Below is a small trained network, with its code and all its weights. Each question gives an input and a class and asks what happens when units are switched off, that is, made to give their printed mean instead of their output.

import numpy as np


def w(rows, s, z=0):
    codes = np.array(rows[::2]) - 128.0
    scale = np.full(codes.shape[1], s)
    scale[-1] = z or s
    return codes * scale


def norm(h):
    return h / np.sqrt((h * h).mean(-1, keepdims=True) + 1e-5)


def f(y):
    return np.maximum(y, 0)


def log_softmax(a):
    a = a - a.max(-1, keepdims=True)
    return a - np.log(np.exp(a).sum(-1, keepdims=True))


def net(x, mask):
    res = np.array(x, float).reshape(1, 4) / 4 @ E
    u = 0
    for l in range(4):
        y = f(norm(res) @ A[l][:, :-1].T + A[l][:, -1])
        res = res + np.where(mask[u : u + 4], y, B[l][:, -1]) @ B[l][:, :-1]
        u += 4
    return log_softmax(norm(res)[-1] @ U[:, :-1].T + U[:, -1])


A, B = {}, {}
E = w([
[73,30,155],'x0',
[75,144,163],'x1',
[113,85,82],'x2',
[132,65,254],'x3',
],0.0084)
A[0] = w([
[169,84,35,201],'L0N0',
[99,125,9,213],'L0N1',
[170,159,228,2],'L0N2',
[73,132,43,234],'L0N3',
],0.011,0.0032)
B[0] = w([
[90,241,177,224],'L0N0',
[41,236,163,254],'L0N1',
[255,78,150,198],'L0N2',
[21,79,103,235],'L0N3',
],0.0062,0.006)
A[1] = w([
[130,102,249,255],'L1N0',
[128,47,11,30],'L1N1',
[151,33,124,156],'L1N2',
[102,129,226,205],'L1N3',
],0.012,0.0018)
B[1] = w([
[200,143,95,255],'L1N0',
[109,2,115,132],'L1N1',
[187,134,101,182],'L1N2',
[215,121,27,222],'L1N3',
],0.0096,0.0078)
A[2] = w([
[128,218,64,84],'L2N0',
[38,113,213,100],'L2N1',
[225,255,169,131],'L2N2',
[112,36,93,7],'L2N3',
],0.0072,0.0017)
B[2] = w([
[208,237,191,212],'L2N0',
[83,82,124,150],'L2N1',
[212,241,136,253],'L2N2',
[4,137,236,141],'L2N3',
],0.0048,0.0056)
A[3] = w([
[156,219,51,135],'L3N0',
[29,171,2,254],'L3N1',
[76,102,69,131],'L3N2',
[27,99,145,120],'L3N3',
],0.005,0.0027)
B[3] = w([
[47,82,118,240],'L3N0',
[38,22,191,254],'L3N1',
[68,59,71,152],'L3N2',
[255,62,190,159],'L3N3',
],0.0074,0.0042)
U = w([
[137,145,106,250],'0',
[61,30,98,44],'1',
[248,58,86,72],'2',
],0.011,0.0017)

Each question gives the input, the list of numbers given to net, and the class t.
The units are the neurons (one row each of A and B). Each row of codes is followed by its name. A weight is (code - 128) times the scale printed after its matrix; where a second scale follows, it is the last column's (A, B and U).
mask holds one flag per neuron, layer by layer. A switched-off neuron (its flag False) gives its mean, the last column of its row in B, instead of its output. The means were averaged over made-up inputs and are rounded, as every weight is.
A unit's drop is (log p(t) with every unit on - log p(t) with that unit switched off) / (log p(t) with every unit on - log p(t) with every unit switched off).
The circuit of an input: a set's keep is (log p(t) with only the set's units on - log p(t) with every unit switched off) / (log p(t) with every unit on - log p(t) with every unit switched off). Starting from the 12 units with the biggest drops (on a tie, the unit counted first), units are removed one at a time, each time the one whose removal leaves the highest keep (on an exact tie, the one counted first), for as long as the keep stays at least 0.8.
circuit, biggest first: the units of the circuit, biggest drop first
unit that matters most: the unit with the biggest drop
k most important neurons: the k neurons with the biggest drops, biggest first
top k neurons in layer l: the k neurons of layer l with the biggest drops, biggest first
drop when u is switched off: that unit's drop, to one decimal
input [-6,7,6,-2], class 1: circuit, biggest first -> [L0N3, L1N0, L3N1]
input [8,6,5,4], class 2: circuit, biggest first -> [L1N0, L1N3]
input [3,3,-2,-6], class 1: circuit, biggest first -> [L0N3, L3N1]
input [-1,6,4,-8], class 1: circuit, biggest first -> [L0N3, L3N1]
input [-3,5,2,-2], class 1: circuit, biggest first -> [L0N3, L1N0, L3N1]
input [0,7,2,-7], class 1: circuit, biggest first -> [L0N3, L3N1]
input [8,5,-7,-2], class 2: unit that matters most -> L0N3
input [-1,8,2,0], class 1: 2 most important neurons -> [L0N2, L0N0]
input [0,-6,2,-1], class 0: 2 most important neurons -> [L0N0, L2N0]
input [8,4,7,8], class 2: top 2 neurons in layer 3 -> [L3N1, L3N0]
input [-4,-4,7,4], class 0: top 3 neurons in layer 0 -> [L0N0, L0N2, L0N3]
input [5,1,6,5], class 2: top 2 neurons in layer 1 -> [L1N2, L1N0]
input [5,8,2,3], class 2: drop when L0N3 is switched off -> 0.2
input [4,-5,5,-4], class 1: top neuron in layer 0 -> [L0N3]
